Below is a small trained network, with its code and all its weights. Each question gives an input and a class and asks what happens when units are switched off, that is, made to give their printed mean instead of their output.

import numpy as np


def w(rows, s, z=0):
    codes = np.array(rows[::2]) - 128.0
    scale = np.full(codes.shape[1], s)
    scale[-1] = z or s
    return codes * scale


def f(y):
    return y / 2 * (1 + np.tanh(0.7978845608 * (y + 0.044715 * y**3)))


def log_softmax(a):
    a = a - a.max(-1, keepdims=True)
    return a - np.log(np.exp(a).sum(-1, keepdims=True))


def net(x, mask):
    res = np.array(x, float).reshape(1, 5) / 4 @ E
    y = f(res @ A[0][:, :-1].T + A[0][:, -1])
    res = res + np.where(mask, y, B[0][:, -1]) @ B[0][:, :-1]
    return log_softmax(res[-1] @ U[:, :-1].T + U[:, -1])


A, B = {}, {}
E = w([
[74,157,63,101,212],'x0',
[176,26,203,88,194],'x1',
[75,10,86,112,77],'x2',
[11,135,155,76,182],'x3',
[94,87,151,234,139],'x4',
],0.011)
A[0] = w([
[93,137,25,83,154,219],'N1',
[162,154,166,100,7,128],'N2',
[69,65,149,76,195,104],'N3',
[156,119,123,211,124,183],'N4',
[199,192,165,139,128,202],'N5',
[135,107,136,234,98,129],'N6',
[152,95,192,210,74,200],'N7',
[173,190,171,151,220,135],'N8',
[106,85,101,193,105,202],'N9',
[89,211,81,122,44,253],'N10',
[67,114,89,114,171,191],'N11',
[180,159,171,178,110,222],'N12',
[161,58,86,65,174,238],'N13',
[102,136,128,225,87,190],'N14',
[118,102,183,48,78,128],'N15',
[155,51,160,85,184,217],'N16',
[150,132,50,112,143,165],'N17',
[92,198,127,154,156,153],'N18',
[123,79,140,120,83,163],'N19',
[174,120,82,114,183,150],'N20',
[185,154,178,125,74,155],'N21',
[77,176,115,117,113,129],'N22',
[182,83,94,101,113,186],'N23',
[103,93,98,102,137,214],'N24',
[200,113,140,44,146,152],'N25',
[31,159,74,114,114,108],'N26',
],0.012,0.0055)
B[0] = w([
[136,238,77,160,132,224],'N1',
[144,76,87,64,60,208],'N2',
[15,168,162,64,175,230],'N3',
[124,95,152,197,124,198],'N4',
[230,60,170,102,144,222],'N5',
[74,45,115,241,97,208],'N6',
[95,72,150,168,105,238],'N7',
[173,118,191,129,220,222],'N8',
[74,139,93,160,126,205],'N9',
[194,104,4,107,132,250],'N10',
[113,187,100,77,166,206],'N11',
[155,33,127,129,155,216],'N12',
[102,206,185,130,94,228],'N13',
[126,107,87,196,122,211],'N14',
[76,96,134,62,74,185],'N15',
[42,162,198,109,118,240],'N16',
[158,165,118,178,115,173],'N17',
[170,115,112,141,184,197],'N18',
[79,136,125,125,106,189],'N19',
[150,187,178,164,125,168],'N20',
[187,54,136,88,89,198],'N21',
[138,154,89,117,151,175],'N22',
[122,151,138,144,54,192],'N23',
[63,182,129,142,132,187],'N24',
[139,146,172,123,101,206],'N25',
[105,187,1,123,227,205],'N26',
],0.0096,0.013)
U = w([
[229,102,92,97,97,2],'0',
[141,182,11,121,167,114],'1',
[132,95,143,59,35,223],'2',
[30,169,170,79,152,105],'3',
[110,72,110,231,84,126],'4',
[214,102,204,130,200,166],'5',
[166,242,156,165,62,114],'6',
],0.011,0.0029)

Each question gives the input, the list of numbers given to net, and the class t.
The units are the neurons (one row each of A and B). Each row of codes is followed by its name. A weight is (code - 128) times the scale printed after its matrix; where a second scale follows, it is the last column's (A, B and U).
mask holds one flag per neuron, in row order. A switched-off neuron (its flag False) gives its mean, the last column of its row in B, instead of its output. The means were averaged over made-up inputs and are rounded, as every weight is.
A unit's drop is (log p(t) with every unit on - log p(t) with that unit switched off) / (log p(t) with every unit on - log p(t) with every unit switched off).
The circuit of an input: a set's keep is (log p(t) with only the set's units on - log p(t) with every unit switched off) / (log p(t) with every unit on - log p(t) with every unit switched off). Starting from the 12 units with the biggest drops (on a tie, the unit counted first), units are removed one at a time, each time the one whose removal leaves the highest keep (on an exact tie, the one counted first), for as long as the keep stays at least 0.8.
circuit, biggest first: the units of the circuit, biggest drop first
k most important neurons: the k neurons with the biggest drops, biggest first
drop when u is switched off: that unit's drop, to one decimal
input [-8,6,1,-7,0], class 2: circuit, biggest first -> [N2]
input [6,5,0,-8,1], class 6: circuit, biggest first -> [N13, N20]
input [5,-7,-6,-5,6], class 4: 4 most important neurons -> [N6, N4, N14, N11]
input [-6,-6,-4,-5,0], class 0: 4 most important neurons -> [N5, N10, N2, N21]
input [-4,-1,-6,-8,1], class 4: 4 most important neurons -> [N6, N7, N4, N14]
input [-6,3,-5,-4,-8], class 2: 3 most important neurons -> [N2, N10, N15]
input [5,6,-6,0,-3], class 5: 2 most important neurons -> [N8, N5]
input [3,0,0,3,0], class 1: 2 most important neurons -> [N16, N26]
input [2,0,2,-8,-6], class 6: drop when N6 is switched off -> 0.0
input [1,-4,-6,-5,5], class 4: drop when N14 is switched off -> 0.2
input [4,8,-3,-1,0], class 3: drop when N16 is switched off -> 0.2
